What each symbol does to the nodes:
θ: Q560->Q832, Q336->Q480, Q537->Q90, Q505->Q223, Q55->Q727, Q918->Q625, Q564->Q536, Q369->Q213, Q434->Q434, Q692->Q291, Q783->Q338, Q728->Q291, Q778->Q819, Q281->Q785, Q536->Q63, Q291->Q935, Q662->Q357, Q776->Q668, Q589->Q740, Q375->Q776, Q732->Q423, Q668->Q728, Q164->Q778, Q740->Q223, Q458->Q564, Q316->Q560, Q509->Q708, Q213->Q211, Q345->Q778, Q785->Q375, Q138->Q28, Q277->Q40, Q91->Q316, Q357->Q554, Q206->Q216, Q833->Q281, Q82->Q564, Q799->Q280, Q40->Q91, Q211->Q214, Q605->Q202, Q766->Q55, Q993->Q434, Q430->Q235, Q832->Q662, Q741->Q766, Q231->Q68, Q235->Q732, Q565->Q692, Q960->Q537, Q423->Q277, Q216->Q167, Q410->Q505, Q480->Q505, Q720->Q621, Q214->Q123, Q760->Q213, Q910->Q63, Q819->Q536, Q681->Q138, Q594->Q336, Q278->Q316, Q202->Q265, Q68->Q605, Q28->Q918, Q123->Q833, Q210->Q434, Q658->Q302, Q167->Q536, Q550->Q285, Q479->Q278, Q280->Q935, Q625->Q776, Q708->Q206, Q465->Q231, Q223->Q594, Q742->Q601, Q521->Q760, Q361->Q993, Q63->Q434, Q265->Q799, Q501->Q82, Q268->Q560, Q554->Q589, Q90->Q268, Q338->Q210, Q935->Q960, Q601->Q658, Q285->Q509, Q727->Q505, Q302->Q658, Q621->Q720
κ: Q560->Q357, Q336->Q720, Q537->Q509, Q505->Q521, Q55->Q993, Q918->Q213, Q564->Q90, Q369->Q214, Q434->Q410, Q692->Q742, Q783->Q681, Q728->Q465, Q778->Q216, Q281->Q776, Q536->Q268, Q291->Q231, Q662->Q589, Q776->Q291, Q589->Q90, Q375->Q728, Q732->Q560, Q668->Q760, Q164->Q206, Q740->Q741, Q458->Q345, Q316->Q55, Q509->Q501, Q213->Q338, Q345->Q164, Q785->Q668, Q138->Q625, Q277->Q223, Q91->Q336, Q357->Q740, Q206->Q458, Q833->Q708, Q82->Q658, Q799->Q960, Q40->Q910, Q211->Q833, Q605->Q799, Q766->Q361, Q993->Q63, Q430->Q338, Q832->Q560, Q741->Q727, Q231->Q202, Q235->Q210, Q565->Q68, Q960->Q799, Q423->Q91, Q216->Q708, Q410->Q589, Q480->Q621, Q720->Q760, Q214->Q281, Q760->Q783, Q910->Q681, Q819->Q231, Q681->Q918, Q594->Q505, Q278->Q505, Q202->Q280, Q68->Q265, Q28->Q291, Q123->Q785, Q210->Q63, Q658->Q164, Q167->Q55, Q550->Q708, Q479->Q741, Q280->Q537, Q625->Q375, Q708->Q799, Q465->Q799, Q223->Q480, Q742->Q302, Q521->Q760, Q361->Q910, Q63->Q423, Q265->Q935, Q501->Q601, Q268->Q509, Q554->Q479, Q90->Q832, Q338->Q138, Q935->Q550, Q601->Q164, Q285->Q692, Q727->Q434, Q302->Q819, Q621->Q430

In the rows, 542 stands for zero.

The rows follow the links: the fewer symbols apart two nodes are, the more alike their rows tend to be.

Each row is also shifted at random along 10 hidden directions that mean nothing.

Rows with their nodes:
531	479	626	340	535	505	575	535	523	547	524	535	419	546	500	449	547	465	652	504	604	455	688	498	667	580	465	502	450	494	694	493	354	640	559	638	553	462	445	629	592	618	654	416	387	548	548	668	468	600	587 -> Q458
520	500	667	499	530	493	578	376	650	485	635	309	293	534	600	588	474	540	523	448	603	564	809	423	621	476	635	475	581	413	744	535	367	581	560	529	485	489	432	656	541	520	640	486	397	594	774	608	664	647	470 -> Q235
340	475	641	527	539	513	584	577	585	517	506	487	570	548	643	572	563	566	472	527	592	509	432	418	480	586	514	523	517	518	601	654	523	472	494	527	601	555	522	520	414	612	578	555	562	553	597	454	512	570	586 -> Q766
505	565	508	574	561	579	485	533	478	502	472	604	658	485	497	603	552	628	611	481	604	670	548	533	576	430	596	570	658	478	577	583	648	550	560	550	433	557	558	588	577	636	642	483	534	546	506	381	657	563	537 -> Q210
442	555	595	490	577	490	619	625	529	579	583	513	451	513	657	681	539	536	457	564	524	257	540	483	419	614	553	533	424	612	585	463	409	538	587	619	552	515	495	582	580	603	606	470	498	547	603	534	378	493	629 -> Q91
712	505	424	393	584	548	645	749	463	807	343	631	498	529	642	611	630	334	388	589	656	431	559	326	606	727	532	687	498	678	523	601	365	537	499	789	590	433	570	556	734	473	486	398	357	504	572	763	446	601	594 -> Q605
534	541	387	736	635	550	329	547	500	283	557	470	572	501	417	460	400	526	532	581	515	590	513	672	558	488	606	622	673	525	531	608	594	477	589	497	331	436	555	553	634	507	466	554	488	463	569	485	620	429	550 -> Q68
517	518	575	684	584	608	429	618	577	553	571	538	527	399	586	606	559	609	554	553	526	432	405	546	445	511	550	538	539	604	565	495	587	507	586	507	508	541	664	517	607	561	509	462	556	514	604	463	482	393	550 -> Q480
536	630	617	708	492	563	591	543	647	655	563	526	587	516	602	489	681	660	529	563	505	613	466	508	475	523	545	513	553	538	470	551	662	531	464	450	637	582	607	441	342	535	502	614	576	533	575	517	590	492	481 -> Q410
678	671	466	722	548	561	443	674	593	472	564	579	559	506	482	412	559	595	600	608	508	617	557	611	523	523	573	640	599	659	537	460	547	529	557	517	529	521	574	406	502	639	557	561	419	450	586	602	519	544	486 -> Q741
451	610	580	553	548	524	567	576	530	415	526	581	659	612	455	543	513	597	544	525	521	492	525	522	434	525	474	535	594	541	505	496	552	583	498	518	525	615	425	526	472	744	664	559	572	529	490	398	532	606	606 -> Q993
674	505	594	633	499	543	482	499	615	504	495	510	487	590	626	581	474	577	449	534	539	562	389	636	528	556	571	628	528	508	510	577	426	515	631	522	608	572	580	517	471	466	505	621	625	608	606	547	539	412	468 -> Q82
391	590	527	517	530	505	630	644	420	570	565	616	680	533	609	548	443	534	520	605	469	493	451	407	520	531	557	553	470	518	604	596	482	341	430	631	599	474	569	527	416	639	480	566	634	427	298	407	455	497	712 -> Q278
387	577	586	541	478	600	593	571	693	608	659	468	490	573	503	556	451	442	523	564	383	467	644	424	543	472	446	519	551	646	540	392	476	690	574	474	604	591	514	508	650	606	533	536	436	415	590	712	583	723	532 -> Q505
569	517	595	413	649	484	537	497	579	565	544	551	476	482	530	524	517	591	532	495	701	426	548	637	484	592	587	598	411	511	706	657	514	600	576	622	462	529	574	590	552	604	634	352	413	658	643	493	564	496	568 -> Q268
607	582	499	600	571	485	452	598	491	364	621	540	371	525	579	501	568	544	577	598	580	531	621	631	471	654	609	500	537	617	576	386	398	406	539	545	558	560	515	485	540	489	509	552	612	596	625	585	363	515	497 -> Q776
491	622	537	632	563	577	429	510	457	389	548	612	502	547	532	578	593	667	570	531	543	583	455	642	429	510	601	489	673	547	507	517	544	450	519	527	561	673	573	534	496	551	568	531	770	622	530	335	533	479	501 -> Q681
567	571	436	485	557	566	429	576	596	559	444	586	539	589	463	622	346	445	518	547	505	374	476	716	549	545	536	750	486	563	590	507	415	634	676	567	441	507	554	545	671	615	574	432	377	517	653	611	476	523	573 -> Q501
349	538	467	470	537	571	511	568	445	627	462	596	445	549	677	686	596	497	476	565	557	481	434	533	533	600	633	568	560	577	550	615	473	413	562	632	600	566	645	545	581	436	490	483	630	587	610	516	451	525	552 -> Q28
755	518	619	682	594	553	507	589	649	354	631	516	504	503	617	586	607	646	441	519	558	594	457	561	393	506	515	540	631	739	420	510	599	666	718	505	622	751	551	523	666	560	638	633	644	615	566	502	651	606	409 -> Q40
684	551	564	618	601	512	463	613	654	480	507	433	292	522	584	551	489	466	416	570	660	478	631	569	476	736	584	658	521	591	608	394	211	544	564	583	531	482	500	565	614	440	518	451	379	631	828	736	475	472	433 -> Q285
475	436	617	527	465	562	638	420	519	693	504	477	609	610	556	465	683	613	575	514	453	465	395	599	622	511	492	446	463	416	409	726	778	566	519	456	598	473	552	525	330	453	526	714	629	545	483	522	498	389	582 -> Q206
486	589	432	496	521	552	517	517	574	646	452	652	726	565	473	601	589	448	527	561	529	518	467	619	579	510	472	579	519	456	449	584	689	651	567	473	406	536	549	570	580	523	472	453	493	540	538	570	617	572	594 -> Q692
732	566	578	651	446	590	592	501	526	721	549	509	519	527	623	528	683	586	559	555	473	551	518	438	597	500	577	438	567	488	480	545	623	438	428	488	614	506	599	454	372	461	443	608	624	489	547	560	481	461	535 -> Q521
240	462	724	507	576	539	544	360	808	507	697	419	471	504	545	497	499	596	510	474	610	621	521	557	445	481	486	462	506	524	652	661	631	689	571	394	591	716	606	549	514	514	541	472	554	665	693	518	803	672	441 -> Q589
574	564	554	539	523	530	591	653	454	546	482	561	523	599	533	467	588	563	576	567	505	470	547	533	565	606	522	585	518	598	508	498	436	519	523	630	626	471	486	516	478	621	633	626	506	489	473	579	395	477	576 -> Q167

From each start, follow one symbol. Which node do you reach?
Answers are names.
---
443	565	474	525	518	552	430	612	487	425	484	647	565	545	453	493	475	459	619	565	522	589	573	620	666	498	473	614	577	542	541	419	392	625	650	594	483	498	497	611	686	588	575	488	478	493	428	632	535	534	548
κ
Q231
---
450	685	519	484	557	531	615	536	564	673	595	618	531	572	503	517	529	555	548	563	505	470	600	648	471	560	566	591	460	605	531	486	523	613	548	585	583	578	577	533	542	544	557	501	503	562	513	581	565	547	529
κ
Q560
---
330	707	543	553	531	544	671	549	550	725	591	625	570	608	554	579	564	599	492	589	435	457	502	644	407	577	563	572	467	630	404	451	559	568	529	563	672	610	601	521	486	487	531	618	636	569	450	530	537	475	509
θ
Q832
---
325	450	630	415	499	528	698	440	671	617	617	451	591	647	624	571	392	464	400	517	457	533	461	380	535	486	481	530	494	549	580	782	575	549	506	510	686	628	561	500	448	566	490	621	593	493	496	537	680	750	598
θ
Q278
---
514	554	495	560	592	509	538	628	434	489	544	599	612	459	613	646	538	605	538	557	560	496	507	551	514	500	617	586	516	563	566	567	574	489	633	634	460	485	561	600	609	601	615	536	530	517	461	420	501	461	597
κ
Q91
---
507	637	524	598	489	636	568	502	532	598	618	547	590	616	425	596	428	527	559	546	322	449	572	535	507	412	485	497	633	576	430	394	571	607	525	484	564	599	523	546	614	592	519	596	625	430	418	511	568	565	573
κ
Q430
---
416	512	694	427	536	488	644	531	561	688	456	560	481	533	621	533	753	612	554	507	661	413	502	534	515	647	502	490	394	455	568	567	495	624	527	586	599	512	500	606	417	552	660	455	483	669	628	546	459	447	556
θ
Q63
---
752	477	505	540	553	606	466	517	492	480	487	540	440	541	624	623	483	554	484	492	589	644	497	468	576	492	633	587	692	595	606	669	464	439	568	637	594	629	626	532	627	521	558	518	648	560	564	459	604	621	483
θ
Q338
---
556	466	564	523	574	547	547	587	611	653	548	538	588	388	648	629	726	569	544	530	619	492	494	518	567	490	545	527	456	586	555	623	748	677	717	530	452	518	599	573	668	542	604	441	381	559	655	590	586	566	520
θ
Q40
---
406	642	510	536	506	542	606	516	632	650	516	539	564	636	490	577	590	417	453	582	467	424	574	548	511	593	448	528	536	515	401	445	529	660	495	461	514	547	460	558	538	470	459	505	490	544	633	674	563	589	559
κ
Q68
---
639	623	657	470	563	485	674	442	634	699	580	567	489	547	519	449	683	622	533	517	621	472	589	612	449	611	513	484	419	511	526	561	579	666	463	543	604	597	538	536	400	534	580	462	514	672	595	563	592	524	512
θ
Q268
---
683	604	550	556	517	613	554	526	529	570	541	603	522	552	489	602	523	554	560	503	519	638	651	460	560	452	537	531	686	583	516	413	472	610	536	588	586	646	542	574	669	573	587	510	598	532	465	532	646	638	471
κ
Q338
---
475	523	467	557	542	516	546	528	446	355	635	521	494	662	590	566	403	474	427	598	399	525	470	573	477	567	566	517	599	642	437	567	466	401	564	559	645	622	526	506	560	458	443	724	788	507	428	492	493	582	568
κ
Q465
---
687	689	514	536	551	589	583	576	620	737	457	692	647	592	352	491	657	544	576	558	535	508	564	715	468	613	410	615	510	615	339	365	628	821	532	511	548	624	530	542	620	553	582	480	446	611	528	666	592	525	465
θ
Q708
---
601	565	676	667	520	502	522	569	648	513	563	459	489	446	586	430	728	655	585	532	638	598	593	461	527	577	543	455	530	464	630	508	553	534	457	453	532	498	495	476	340	599	580	499	428	571	714	567	519	507	499
κ
Q434
